Below is a small trained network, with its code and all its weights. Each question gives an input and a target symbol and asks what happens when units are switched off, that is, made to give their printed mean instead of their output.

import numpy as np


def w(rows, s, z=0):
    codes = np.array(rows[::2]) - 128.0
    scale = np.full(codes.shape[1], s)
    scale[-1] = z or s
    return codes * scale


def norm(h):
    return h / np.sqrt((h * h).mean(-1, keepdims=True) + 1e-5)


def softmax(a):
    e = np.exp(a - a.max(-1, keepdims=True))
    return e / e.sum(-1, keepdims=True)


def log_softmax(a):
    a = a - a.max(-1, keepdims=True)
    return a - np.log(np.exp(a).sum(-1, keepdims=True))


def net(x, mask):
    ids = ['ΣΩεζηξ'.index(c) for c in x.split()]
    T = len(ids)
    res = E[ids] + P[:T]
    u = 0
    for l in range(3):
        r = norm(res)
        for j in range(3):
            rows = slice(3 * j, 3 * j + 3)
            q, k, v = (r @ M[l][rows].T for M in (Q, K, V))
            z = softmax(np.where(np.tri(T) > 0, q @ k.T / 3**0.5, -1e9)) @ v
            o = O[l][rows]
            res = res + np.where(mask[u + j], z, o[:, -1]) @ o[:, :-1]
        u += 3
    return log_softmax(norm(res)[-1] @ U[:, :-1].T + U[:, -1])


Q, K, V, O = {}, {}, {}, {}
E = w([
[239,217,84,54,60,135,70,129,57],'Σ',
[172,255,121,238,101,130,188,161,97],'Ω',
[106,136,161,110,108,163,95,215,88],'ε',
[40,153,116,113,82,137,138,145,150],'ζ',
[122,44,146,177,46,137,39,148,158],'η',
[142,79,150,62,217,161,164,111,169],'ξ',
],0.0055)
P = w([
[124,209,215,104,161,113,68,109,177],'0',
[134,178,145,158,48,229,102,98,174],'1',
[88,149,176,118,45,38,146,129,118],'2',
[101,99,8,188,201,103,107,129,128],'3',
[140,100,116,147,100,180,182,90,156],'4',
[88,69,113,115,132,2,207,113,90],'5',
[129,127,63,158,231,119,91,76,83],'6',
],0.0056)
Q[0] = w([
[140,122,149,161,51,62,137,178,98],'L0H0',
[153,151,156,106,174,210,140,73,161],'L0H0',
[156,155,59,147,87,141,142,133,96],'L0H0',
[134,144,109,145,164,249,102,104,150],'L0H1',
[156,166,183,108,55,251,133,123,174],'L0H1',
[125,132,254,93,72,91,183,120,135],'L0H1',
[106,131,135,122,122,50,122,165,64],'L0H2',
[125,117,74,153,205,132,96,128,111],'L0H2',
[156,93,117,139,139,191,168,116,145],'L0H2',
],0.0095)
K[0] = w([
[126,48,127,107,167,126,215,93,97],'L0H0',
[158,214,182,156,49,157,84,113,132],'L0H0',
[139,146,74,141,130,92,178,100,91],'L0H0',
[139,255,184,102,123,103,94,108,41],'L0H1',
[88,217,221,95,124,125,6,155,221],'L0H1',
[40,53,168,98,157,141,118,175,231],'L0H1',
[101,52,62,132,108,141,179,103,87],'L0H2',
[133,136,126,210,55,100,84,155,128],'L0H2',
[138,205,166,149,143,106,130,150,129],'L0H2',
],0.0076)
V[0] = w([
[144,124,129,81,94,95,121,118,138],'L0H0',
[109,125,112,123,75,116,139,148,86],'L0H0',
[97,118,105,113,106,36,122,157,124],'L0H0',
[119,160,69,2,105,129,133,108,124],'L0H1',
[137,144,145,102,169,171,148,221,61],'L0H1',
[74,223,120,198,156,123,229,114,141],'L0H1',
[107,133,151,85,116,134,80,169,120],'L0H2',
[63,130,105,155,99,105,132,170,115],'L0H2',
[77,122,94,150,113,168,110,135,119],'L0H2',
],0.0063)
O[0] = w([
[120,158,164,202,119,144,99,107,93,173],'L0H0',
[159,132,156,155,123,148,140,75,185,171],'L0H0',
[159,164,211,115,157,208,154,41,124,166],'L0H0',
[58,90,48,43,55,13,165,164,142,148],'L0H1',
[121,18,97,151,138,136,193,138,2,70],'L0H1',
[35,183,43,124,130,248,92,107,67,35],'L0H1',
[127,112,176,131,70,171,152,74,78,254],'L0H2',
[142,189,213,87,98,100,118,189,170,143],'L0H2',
[92,141,181,93,105,128,122,165,165,141],'L0H2',
],0.0045,0.0029)
Q[1] = w([
[218,194,209,69,128,110,176,162,178],'L1H0',
[180,111,80,87,54,124,159,134,89],'L1H0',
[157,134,189,118,27,107,195,155,167],'L1H0',
[143,103,98,165,142,254,122,105,86],'L1H1',
[114,109,137,85,155,101,111,152,120],'L1H1',
[176,81,126,130,68,170,160,169,115],'L1H1',
[95,160,141,122,100,73,97,170,123],'L1H2',
[103,172,179,129,147,112,107,119,100],'L1H2',
[148,97,102,116,148,173,125,124,182],'L1H2',
],0.0082)
K[1] = w([
[82,79,121,155,56,124,32,169,165],'L1H0',
[106,84,149,62,187,106,1,93,49],'L1H0',
[49,21,203,130,141,113,50,113,180],'L1H0',
[61,162,183,136,237,90,185,113,78],'L1H1',
[147,124,77,148,143,176,113,119,138],'L1H1',
[47,113,204,159,130,163,133,169,62],'L1H1',
[78,160,142,153,48,97,115,224,119],'L1H2',
[154,172,128,139,82,184,141,155,100],'L1H2',
[94,118,128,143,223,128,149,88,149],'L1H2',
],0.0065)
V[1] = w([
[171,117,66,152,158,112,104,74,160],'L1H0',
[138,107,118,43,154,160,63,101,138],'L1H0',
[114,152,144,233,136,93,180,108,112],'L1H0',
[100,89,115,180,157,138,142,86,154],'L1H1',
[116,126,155,144,180,117,74,166,59],'L1H1',
[130,151,169,88,172,53,150,114,107],'L1H1',
[69,118,166,254,87,99,121,142,169],'L1H2',
[151,107,131,210,26,108,138,104,140],'L1H2',
[118,175,86,152,44,150,151,113,134],'L1H2',
],0.0049)
O[1] = w([
[81,166,126,118,146,101,52,132,159,95],'L1H0',
[138,98,134,110,125,4,167,123,194,127],'L1H0',
[126,156,146,105,113,194,58,84,68,124],'L1H0',
[95,168,132,137,102,30,143,114,149,71],'L1H1',
[126,94,197,102,133,118,198,109,54,110],'L1H1',
[132,127,200,116,72,198,183,87,143,109],'L1H1',
[104,27,93,85,173,99,152,193,121,191],'L1H2',
[94,101,122,62,184,154,112,244,129,255],'L1H2',
[198,96,155,107,245,160,119,219,154,193],'L1H2',
],0.0042,0.0034)
Q[2] = w([
[122,88,113,172,208,171,93,147,94],'L2H0',
[108,123,135,154,150,188,138,169,216],'L2H0',
[90,150,44,96,176,55,172,128,77],'L2H0',
[214,103,208,137,19,49,165,159,214],'L2H1',
[164,231,255,115,103,119,151,137,136],'L2H1',
[89,162,139,105,29,211,149,152,156],'L2H1',
[74,52,37,126,176,35,114,167,164],'L2H2',
[127,66,136,63,51,95,192,63,193],'L2H2',
[197,141,201,140,155,26,139,73,185],'L2H2',
],0.0072)
K[2] = w([
[156,135,126,152,169,183,112,121,83],'L2H0',
[102,123,168,150,166,161,65,138,169],'L2H0',
[84,204,114,101,176,136,254,154,105],'L2H0',
[125,39,195,125,76,119,19,63,148],'L2H1',
[73,42,137,117,138,172,111,147,169],'L2H1',
[46,167,178,74,164,121,175,55,161],'L2H1',
[228,149,78,54,120,109,114,111,96],'L2H2',
[99,94,140,82,66,131,105,71,148],'L2H2',
[133,55,121,165,78,105,63,142,125],'L2H2',
],0.0089)
V[2] = w([
[118,180,76,69,118,113,189,120,122],'L2H0',
[192,128,115,76,153,113,133,111,100],'L2H0',
[136,108,134,147,169,123,112,120,152],'L2H0',
[44,127,160,52,121,151,150,123,123],'L2H1',
[189,164,101,129,91,169,95,127,94],'L2H1',
[217,150,140,168,99,104,117,130,84],'L2H1',
[105,106,104,163,136,132,145,150,140],'L2H2',
[102,208,130,170,156,118,180,143,117],'L2H2',
[195,160,125,2,101,115,105,126,99],'L2H2',
],0.0062)
O[2] = w([
[60,31,74,108,80,125,95,140,82,59],'L2H0',
[107,69,113,193,98,176,146,101,143,124],'L2H0',
[149,178,162,140,112,128,144,144,123,121],'L2H0',
[125,108,103,28,76,150,186,94,196,117],'L2H1',
[55,107,104,129,160,117,97,211,116,184],'L2H1',
[72,118,132,206,186,83,81,161,104,206],'L2H1',
[149,135,140,143,136,165,120,95,101,74],'L2H2',
[93,106,109,46,94,218,82,51,130,73],'L2H2',
[70,103,79,63,126,2,113,249,115,253],'L2H2',
],0.0044,0.004)
U = w([
[68,94,59,119,183,38,120,193,125,201],'Σ',
[65,171,87,156,197,228,59,100,75,168],'Ω',
[161,47,177,146,128,178,238,158,15,8],'ε',
[116,164,105,3,83,188,166,134,194,77],'ζ',
[200,209,198,159,172,111,128,144,204,151],'η',
[107,133,79,212,82,72,168,10,118,148],'ξ',
],0.0045,0.0016)

Each question gives the input, a string of symbols that net reads in full, and the target symbol t.
The units are the heads (3 rows each of Q, K, V and O). Each row of codes is followed by its name. A weight is (code - 128) times the scale printed after its matrix; where a second scale follows, it is the last column's (O and U).
mask holds one flag per head, layer by layer. A switched-off head (its flag False) gives its mean, the last column of its rows in O, instead of its output. The means were averaged over made-up inputs and are rounded, as every weight is.
A unit's drop is (log p(t) with every unit on - log p(t) with that unit switched off) / (log p(t) with every unit on - log p(t) with every unit switched off).
The circuit of an input: a set's keep is (log p(t) with only the set's units on - log p(t) with every unit switched off) / (log p(t) with every unit on - log p(t) with every unit switched off). Starting from all 9 units, units are removed one at a time, each time the one whose removal leaves the highest keep (on an exact tie, the one counted first), for as long as the keep stays at least 0.8.
circuit, biggest first: the units of the circuit, biggest drop first
most important unit: the unit with the biggest drop
which heads matter: for each layer, one digit per head in row order, 1 if its drop is at least 0.15 and else 0, layers parted by /
drop when u is switched off: that unit's drop, to one decimal
input η Σ η ε Σ Σ, target ε: circuit, biggest first : [L0H1; L0H0]
input ξ η η Σ ζ, target ξ: circuit, biggest first : [L0H2; L1H2]
input ζ ε Σ ζ ε, target ζ: circuit, biggest first : [L2H1]
input ζ Σ ξ Σ ζ Ω, target ζ: circuit, biggest first : [L0H1; L2H1; L2H2]
input Σ η ε Σ Σ, target Σ: circuit, biggest first : [L0H1; L2H2; L1H1]
input Σ Σ ε ξ Σ, target Σ: circuit, biggest first : [L0H1; L2H2]
input Σ ε Ω η Ω, target Σ: which heads matter : 010 / 000 / 000
input ε ξ Σ Σ η, target ε: which heads matter : 010 / 010 / 000
input Σ Σ ζ η ξ, target Σ: circuit, biggest first : [L0H1; L2H2]
input ε Σ Σ Ω ζ, target ε: circuit, biggest first : [L0H1; L1H1]
input Ω Ω η Σ ε Σ, target ε: circuit, biggest first : [L0H0; L0H1]
input ζ ε Σ, target ζ: which heads matter : 010 / 000 / 010
input Ω ε Ω, target ε: which heads matter : 010 / 000 / 001
input ε η Σ Ω ξ, target ε: which heads matter : 010 / 000 / 000
input Σ Σ η Ω, target Ω: most important unit : L0H1
input η η Ω η ε ε, target η: circuit, biggest first : [L0H1; L0H0]
input Σ ε ξ Σ Ω, target Σ: circuit, biggest first : [L0H1; L0H0; L2H2]
input Ω Σ η, target η: which heads matter : 000 / 000 / 000
input ξ Ω Σ ξ Σ, target ξ: circuit, biggest first : [L1H2; L0H2]
input ζ Σ ε Ω Ω, target ζ: circuit, biggest first : [L2H1; L0H1]
input η Σ Σ Ω, target Ω: which heads matter : 010 / 000 / 001
input ξ Σ Σ ζ η, target ξ: most important unit : L1H2
input ε Σ η Σ Σ ε, target ε: which heads matter : 110 / 000 / 000
input Ω Ω η ε ζ Σ, target ζ: which heads matter : 111 / 000 / 011
input Ω Ω Σ Σ ζ, target Ω: drop when L0H1 is switched off : 0.5
input Ω ζ ξ η Σ, target Ω: drop when L0H1 is switched off : 0.7
